Group and class of each row:
[  7   1   0  12   5  -1  -3   0   9   5  11   7  40 -12  -3  12  10  -7
   2   2  12 -14   7   3  -4  -8   3   1   9  -9   0  -8]
(45) > X
[  4   3 -12  10   3  -8  -8  -2  11  25  12  19  37 -26  11   4  18  -5
  -3   3  -3  -8  32  15  -3   0   9  -1   8  -3   2 -18]
(43) > V
[  9  -1   4   7   4 -16  -4   1   8  20  23  27  11 -20  11  -2  10  -1
  -8  29   2  -3  51   8  -5  10   4  -1   9 -15  15   1]
(43) > F
[  3   3   4  12  12  -5  -2   4   0 -27   1  -6  48   6  -7   7   2   0
   2   8  -1 -13 -11 -16   0   3  -1  -2   9  -4  -9  -4]
(47) > T
[ 39   1  -5   5  19  -4   1  -1   0 -55  18   8  50   4   2   7   9 -14
  -5   5  11 -13   2 -18   0  -4 -11  -7   0  -2   6  -3]
(47) > G
[ 10   1   8   5   5   2  -5   0   0  10  16  24  -8 -19  -2  10  14  -6
   3   3  -5 -17  12   6  -1 -12  12   2  10  -3  -9  -7]
(43) > P
[  5  -1   9  13   4  -1  -3  -3  13  26   7  22  -1 -15  -1   8  10   3
   0   8   1  -5  25   5  -2   1   7   2  12  -2   6  -9]
(43) > F
[  8   9 -11  -5  11  -2  -2   0  -8 -23  21  11   9  -3  -2 -10   6  -6
  -2  10  -5 -11   5   9  14  -3 -13   4  12  -8   0   5]
(46) > Y
[  7  -6   7  20  -2   1 -12 -10   6  37  -6  19  31 -12  -7  13  25  -4
   0   9   4   2  17  10 -10  -7  12   4  19  -7   0  -8]
(45) > X
[  7   0   1   6  16   1   0  -2   3 -53   1 -10  65  16  -7  21  -1   0
   5   6   7 -11 -24  -6  -8 -19 -12  -3   0   2 -12   8]
(47) > J
[  7   0   4  11  -3  -4   0   0   6  11  10  15   4 -17  -1  10  13   1
  -1   2   3  -8  15   8 -11  -8   5   2   9   2   7  -4]
(43) > P
[ 19  -3   5  12 -11   0   9   3   7 -65  15 -11  65   9 -15  25  13 -16
   8  13   8 -25  -1 -29  -2  -3 -18  -6   9 -13  -5   2]
(47) > G
[  8   4   4  15   9  -4  -3  -2   9  34   5   7  36 -16   0  16  20   1
   0   8   9 -12   2   9  -6 -24   9  -2   6  -9  -2 -12]
(45) > L
[ 11   0   7  21  14  -7  -9   0  14  17  21  30  37 -30   9  11  19  -9
  -6  10   2 -13  39   8  -7  -4   7  -4  13  -6  -2 -13]
(43) > V

Group, then class:
[  0  14  -2 -21  -7 -11 -13   0   2  19  -6   3  -6  -3  12  -7   8   1
  -9   2   3   3  12   8   1  -5   5  -5  -4  12  20   0]
S > <78>
[-2  4 -2 -9 -1  0 -3 -3  5  0 -4  1 -3  3  6  1 -6  2 -7  2  0 -4  2 -3
  5 -3 -4  7  2 -2  1  3]
S > <80>
[ 10  16  -4 -18   1  -8 -19  -1   8  12  -4   2  -8   0  12  -5  -2   0
  -9  -2   2   2   2  -2   8   4  -1   3   2  10   9  -2]
S > <78>
[ -2  17  -2  -6  -1  -4 -22  -4  18  15 -12   0   5  -2  14   5  -9   3
 -18  11  14  -2   8  11   0  11  -4   7   6   8   5   1]
B > <84>
[  8  18   2 -15  -3 -10   9 -13  -5  11  -1  -7  -8   5   7  -6  11   0
  -6 -11  -9   5   3   9   0  -8  10  -2  -8  -1   4  -1]
S > <78>
[  1  16   1  -3  -3  -2  -5   1   7   5  -9  -9  -2  -2  12   1  -3   0
 -14   1   3   0   6   9   3   1   2   5   0   1  -1  -2]
S > <80>
[  6  11  -3  -3  -5  -4 -14   4  13   6  -1  -8  -6  -2  13  -3  -1  -3
  -4  -3   1  -1   0  -2  -1   3  -3   7   6   9   1  -3]
H > <93>
[  1   6  -5  -4  -4  -3 -16   6  11   5   1  -7 -10  -1  11  -6  -1  -3
  -2  -3  -2   1  -3  -9  -1   0  -4  10   8   8 -15  -4]
H > <93>
[  6  -3 -15   0   3  -4 -39  16   6   0   1  14 -23  -9  19  -5   1   0
   9  -7   3  -3   9 -15   9  -3  -2  15   6  16  15  -2]
H > <93>
[  8   8  -6   2  -3  -8 -37   5  18  10  -3  -6 -18  -1  18  -2 -14  -3
  -8 -10  -1   0   3  -3   1  13   2  21  16  17   0  -9]
M > <79>
[  1   5  -6  -6   0  -2 -25   3  11  15 -12  13   4  -7  12   3   2   0
 -11  19  22  -4  17  11   2   8   3  -4   4  13  16   0]
B > <84>
[ 8 12 -2  3  0 -2 -8  8  6  5 -6  0 -2 -4 15  1 -6  1 -3 -8  2  2  4  4
  3  5  1  7  4  4 -6 -2]
S > <80>
[  1  -3   0   5   1  -3 -24   7   7  -3  -3   8 -13  -4  13   0  -5   1
   3  -6  -1  -1   7  -6   9   1   1  14   7   7   6  -4]
H > <93>
[  3   5  -7   4  -7  -2 -39   2  22   8   4  -5 -19  -2  20  -1 -10   0
  -9  -1   6   3   5   1  -5  16  -2  13  16  22   4 -11]
M > <79>
[ -3  -3  -6   2  -7 -10 -19  -3  11  -1  10  -5 -20   5   0  -2  -4   2
  -1  -8  -8   3  -2  -1  -4   6   4  10   8  15   4  -9]
M > <79>
[  6  19  -4 -16   1 -11 -22  -1   6  13   0  -3 -15   0  12  -8   2   0
  -5  -6  -1   1   3  -3  -2   4   2   3   2  11  12  -2]
S > <78>
[ 7 13 -2 -9  1 -5 -6  4  1  5 -1 -1 -7  0  9 -4  1  0  0 -8 -2  1  3 -1
  2 -2  3  4 -2  3  1 -1]
H > <93>
[ -4  10   1  -1  -5   2   7  -1   0  16 -11   0  12  -2   7   7   3   5
 -13  14  15  -4   9  19   2   0   5  -9  -4   2   4   0]
B > <94>
[ -4   9  -1 -10  -7 -10 -19   2  10  11  -1  -7 -16   0  14  -1  -3   1
  -8  -5  -9   2   5   1   1   1   5   7   5  14   9  -6]
M > <79>
[  0   9  -6  -6 -13  -6  -3  14   4  11   0 -10 -12  -5  15  -5   9  -3
  -2  -4  -8   1   6  -2   4  -9   2   4   4  12   1  -2]
H > <74>
[ 1  7 -3 -1  0  0 -5  5  0  2 -7 -1 -4 -2  8  2  0  2 -1 -5  0  0  7  1
  5 -3  5  4 -1  3 -2  1]
S > <80>
[ -1   9  -2   0 -14  -5   7  14   5  11  -5 -15   2  -8  14   1   8  -4
  -2   4   1   1   8   5   2  -7  14   0   3   8  -3  -2]
H > <74>
[ 5  9  5  0  0  0  8 -7 -2  7 -8 -3 10 -1  2  3  2  3 -8  6  9 -1  9 10
  0 -1  5 -9 -7 -1  0  2]
S > <80>
[  4  11  -3 -14  -1  -6  -6  -1   2  11  -6   1   0  -3  11  -1   2  -1
  -5   1   3  -2   5  -2   2  -7  -3   1  -1   2   5   3]
S > <80>
[ -3  11   7 -14  -9  -5  33  -6  -9   8   0 -16  -2   8  -6  -1   7   1
  -7  -6 -14   4  -4   9  -4 -12   3 -11  -9 -10  -3   0]
S > <80>
[  1   8  -3   0  -6  -2 -20   4  14  13  -8   4   2  -5  13   6  -2   2
  -9  14  17  -3  10   7  -2   8   0   1   8  12   7  -3]
B > <94>
[ -4  10  -5  -8 -15  -8 -11  12  10  12   1 -12 -12  -3  17  -1   5  -4
  -5   1  -4   4   7   2   1  -4   1   7   7  15   8  -7]
H > <74>
[ -6   4   1 -10 -17 -10   3   6   2  17   2 -10 -11   1   6  -3  10  -1
  -3   4  -3   2   8   9  -2  -4   9  -5  -2  13  15  -6]
M > <81>
[ -1  14  -1 -29  -6 -11 -19  -4   4  14  -4   1 -16   5  13  -8   2  -2
  -9  -3  -6  -1   2  -5   2  -8  -2   0   0   8  18   1]
S > <78>
[ -4   4   1  -2 -10  -5   2   3   4   6   2  -9  -8   2   4   0   7   0
  -4  -2  -8   2  10   5  -1  -1   4   2   4   6   2  -6]
M > <81>
[  3  15  -2 -21  -4  -6  -9   0   5  15 -11   1   0  -2  13  -1   2   2
  -9   4   6  -3  11   4   3  -4  -1   1  -1   4  11   4]
S > <78>
[  2  18   1 -10  -6 -10  -5  -2  10  11  -5 -14 -11   3  13  -3  -3  -4
  -8 -10  -9   5  -3   0  -4   2   3  10   7   6  -1  -4]
M > <79>
[  5   7  -2   0  -5  -9 -17   9   9  11   2 -10 -19  -3  13  -5   0  -3
   2 -11  -7   5   3  -1  -1   3   6   8   7  14   5  -9]
M > <79>
[  7  12  -1   2  -6 -10 -14   6  12  14   2 -12 -15   0  12  -1   1  -1
  -5  -8  -1   3   3   8  -4   8   9   3   6  16   5  -9]
M > <79>
[  3   9  -1  -1  -8 -10  -7   6   6   6   4 -12 -19   1  11  -1   1   0
  -1 -15  -8   4   0   1   0  -2   9  10   7  10   1  -7]
M > <79>
[  2   3  -2  -1   3  -3 -28  -1  14  -2   4  -1 -12  -3   7  -4  -7  -1
   0  -4   1   0  -3  -9  -4  10  -5  13  11   7   1  -4]
S > <80>
[ -7   1   1   6 -12 -10 -10   3   8  10   6  -8 -16   1   2   3  -9   3
  -6   0  -3   5   8  14  -5   7  11   2   8  12   7 -13]
M > <81>
[ 11   7  -4   2   8  -6 -30  -2  14   2   1  -2 -20   0  11  -3 -11   0
  -3 -14  -3   2  -1  -5  -3  14  -1  17   8  10   0  -3]
S > <80>
[ 6  9  0 -4 -7 -3 -7  0  2  5 -7  2  0  1  9  3 -4  2 -6 -5  2  1 10  6
  4  1  7  4  0  0  4  0]
S > <80>
[ 4  3 -1 -3  0 -6 -9  3  4  5  2 -8 -9 -3  8 -2  0 -3  1 -5  0  2 -4 -2
 -1  2  0  5  5  5 -1 -5]
H > <93>
[ -4   5   1  -7 -14  -9  -1   3   9  11   6 -21 -11   2   2  -1   6  -2
  -4   0  -4   4  -1   7  -7   9   4  -4   4  17   2   6]
M > <81>

Group and class of each row:
[-18 -21  19   5   0   2   9 -20 -17   3 -40  14  31  -5  16 -10  -3   4
  -2  28 -20   9  -9   1   3  -8 -15  10 -14   3  -5 -12]
(98) > (284)
[-37   4   2  -9  12 -25   3  36 -21 -24   6   5   5  10   7  -5   6  -1
 -18 -17   6 -12  -3  13  10  31 -11  -3   4   5   4   0]
(87) > (269)
[-47  10   4  -3  17  -5 -10  33  34   3  -2   0  -2  36 -18  -8   9   4
 -14 -21  -3   3  -1  -5  21  27 -14  -4  45   0  -3  -5]
(87) > (269)
[-34 -16   7   4   3   1  -6   3 -11  19 -15   4  10   8  12  -6  -9   3
  -3   8  -1  10  -6  13  -2  -3  -3  -4 -13   6  -2 -15]
(98) > (271)
[-52  18   5 -10 -17  -7   3  33   7   0  15   6 -12  44   1  -6   5  20
 -12 -27  -2  10   3   2  23  43  -7  -7  33  13  -2  17]
(87) > (295)
[-75 -13   1  21  20  16   0  -6   6  17  23  14  17  15  12 -16  12  -2
  -5  17   2   0 -10  13   2  11  -7   6  26  29  -1   1]
(89) > (287)
